Here is a tiny trained network, its code and every weight. The questions are about switching its units off for an input and a class, where a switched-off unit gives its printed mean instead of its output.

import numpy as np


def w(rows, s, z=0):
    codes = np.array(rows[::2]) - 128.0
    scale = np.full(codes.shape[1], s)
    scale[-1] = z or s
    return codes * scale


def norm(h):
    return h / np.sqrt((h * h).mean(-1, keepdims=True) + 1e-5)


def f(y):
    return y / 2 * (1 + np.tanh(0.7978845608 * (y + 0.044715 * y**3)))


def log_softmax(a):
    a = a - a.max(-1, keepdims=True)
    return a - np.log(np.exp(a).sum(-1, keepdims=True))


def net(x, mask):
    res = np.array(x, float).reshape(1, 3) / 4 @ E
    u = 0
    for l in range(4):
        y = f(norm(res) @ A[l][:, :-1].T + A[l][:, -1])
        res = res + np.where(mask[u : u + 4], y, B[l][:, -1]) @ B[l][:, :-1]
        u += 4
    return log_softmax(norm(res)[-1] @ U[:, :-1].T + U[:, -1])


A, B = {}, {}
E = w([
[120,107,85,109,66,187,96,28,137,140],'x0',
[133,254,98,85,89,28,121,125,191,102],'x1',
[243,171,33,189,99,230,199,28,158,141],'x2',
],0.0077)
A[0] = w([
[249,132,149,146,142,179,121,54,218,96,50],'0.n1',
[129,50,75,114,169,132,131,88,90,255,117],'0.n2',
[158,205,108,122,91,84,103,115,126,154,109],'0.n3',
[36,73,86,11,58,197,165,80,216,126,3],'0.n4',
],0.0067,0.0022)
B[0] = w([
[79,146,95,107,156,174,151,162,89,79,253],'0.n1',
[160,114,206,61,186,130,75,125,115,157,215],'0.n2',
[108,139,217,118,85,154,91,134,134,118,202],'0.n3',
[226,91,90,248,166,1,84,139,122,67,207],'0.n4',
],0.0095,0.0045)
A[1] = w([
[73,148,164,63,200,153,69,107,58,62,163],'1.n1',
[5,95,121,106,3,92,153,149,106,63,111],'1.n2',
[140,188,169,163,163,103,197,234,160,243,133],'1.n3',
[142,175,159,122,230,114,253,236,146,121,2],'1.n4',
],0.0043,0.0024)
B[1] = w([
[76,195,117,162,116,169,137,143,233,167,252],'1.n1',
[59,87,200,97,147,193,82,174,167,108,191],'1.n2',
[148,81,58,207,31,241,167,1,51,65,191],'1.n3',
[174,119,146,99,99,165,17,33,46,58,198],'1.n4',
],0.009,0.003)
A[2] = w([
[190,107,122,190,109,49,84,113,25,56,251],'2.n1',
[134,254,141,103,84,69,89,116,165,130,92],'2.n2',
[96,200,177,174,150,198,81,148,247,101,86],'2.n3',
[171,126,162,145,95,171,77,131,110,82,131],'2.n4',
],0.0074,0.0019)
B[2] = w([
[231,85,19,172,150,65,41,181,60,140,253],'2.n1',
[254,159,91,119,45,141,200,170,183,220,232],'2.n2',
[116,133,152,248,180,136,94,42,117,146,226],'2.n3',
[186,142,132,103,162,54,99,149,77,172,199],'2.n4',
],0.0091,0.0059)
A[3] = w([
[151,173,33,154,110,166,255,128,79,98,114],'3.n1',
[139,51,142,130,198,142,117,155,99,165,168],'3.n2',
[60,128,149,144,119,51,80,141,131,99,254],'3.n3',
[127,168,80,134,181,94,61,87,117,124,200],'3.n4',
],0.0099,0.00099)
B[3] = w([
[77,82,131,48,173,105,166,135,135,104,226],'3.n1',
[176,222,92,132,41,77,145,119,199,162,254],'3.n2',
[125,108,63,54,244,143,220,85,91,34,202],'3.n3',
[57,152,169,223,166,88,70,120,27,62,209],'3.n4',
],0.011,0.0076)
U = w([
[188,131,90,152,131,78,93,129,66,96,195],'0',
[64,151,144,89,183,157,224,114,153,79,221],'1',
[175,186,163,149,55,114,164,145,213,246,197],'2',
[103,182,166,230,143,123,73,112,117,127,81],'3',
[86,98,155,93,57,189,71,194,144,122,4],'4',
[94,64,199,152,71,129,126,140,118,169,14],'5',
],0.011,0.0035)

Each question gives the input, the list of numbers given to net, and the class t.
The units are the neurons (one row each of A and B). Each row of codes is followed by its name. A weight is (code - 128) times the scale printed after its matrix; where a second scale follows, it is the last column's (A, B and U).
mask holds one flag per neuron, layer by layer. A switched-off neuron (its flag False) gives its mean, the last column of its row in B, instead of its output. The means were averaged over made-up inputs and are rounded, as every weight is.
A unit's drop is (log p(t) with every unit on - log p(t) with that unit switched off) / (log p(t) with every unit on - log p(t) with every unit switched off).
The circuit of an input: a set's keep is (log p(t) with only the set's units on - log p(t) with every unit switched off) / (log p(t) with every unit on - log p(t) with every unit switched off). Starting from the 12 units with the biggest drops (on a tie, the unit counted first), units are removed one at a time, each time the one whose removal leaves the highest keep (on an exact tie, the one counted first), for as long as the keep stays at least 0.8.
units of the circuit, in order: the units of the circuit, biggest drop first
top k neurons: the k neurons with the biggest drops, biggest first
k most important neurons of layer l: the k neurons of layer l with the biggest drops, biggest first
input [-5,-6,-8], class 1: units of the circuit, in order => (3.n3, 0.n4, 2.n1)
input [0,-2,-3], class 3: units of the circuit, in order => (1.n1, 2.n3)
input [-2,-7,-5], class 2: top neuron => (3.n2)
input [-4,5,-4], class 2: top 3 neurons => (2.n2, 0.n1, 0.n4)
input [-2,-3,-3], class 3: 2 most important neurons of layer 1 => (1.n1, 1.n3)
input [3,2,3], class 3: 2 most important neurons of layer 3 => (3.n4, 3.n3)
input [6,-7,5], class 2: 2 most important neurons of layer 1 => (1.n4, 1.n3)
input [-1,-2,0], class 3: top 2 neurons => (1.n1, 2.n3)
input [-5,-6,6], class 1: top 3 neurons => (0.n4, 3.n1, 0.n1)
input [-1,0,-1], class 3: top 3 neurons => (0.n4, 3.n4, 1.n2)
input [4,5,6], class 1: units of the circuit, in order => (0.n1, 3.n1)
input [-5,-8,-8], class 1: top 2 neurons => (2.n2, 3.n3)
input [-6,5,-8], class 1: top 2 neurons => (0.n4, 3.n3)
input [-2,7,3], class 2: units of the circuit, in order => (2.n2)
input [5,5,8], class 1: units of the circuit, in order => (3.n1, 0.n1)
input [1,3,-2], class 3: top 2 neurons => (2.n3, 1.n2)
input [3,5,-4], class 2: top 3 neurons => (2.n2, 0.n1, 2.n1)
input [-1,-8,7], class 2: top 4 neurons => (0.n2, 3.n2, 3.n4, 3.n3)
input [1,4,2], class 2: top 4 neurons => (2.n2, 2.n1, 1.n3, 3.n4)
input [-7,-5,-8], class 1: most important neuron of layer 0 => (0.n4)
input [2,-1,3], class 3: 2 most important neurons of layer 2 => (2.n2, 2.n3)
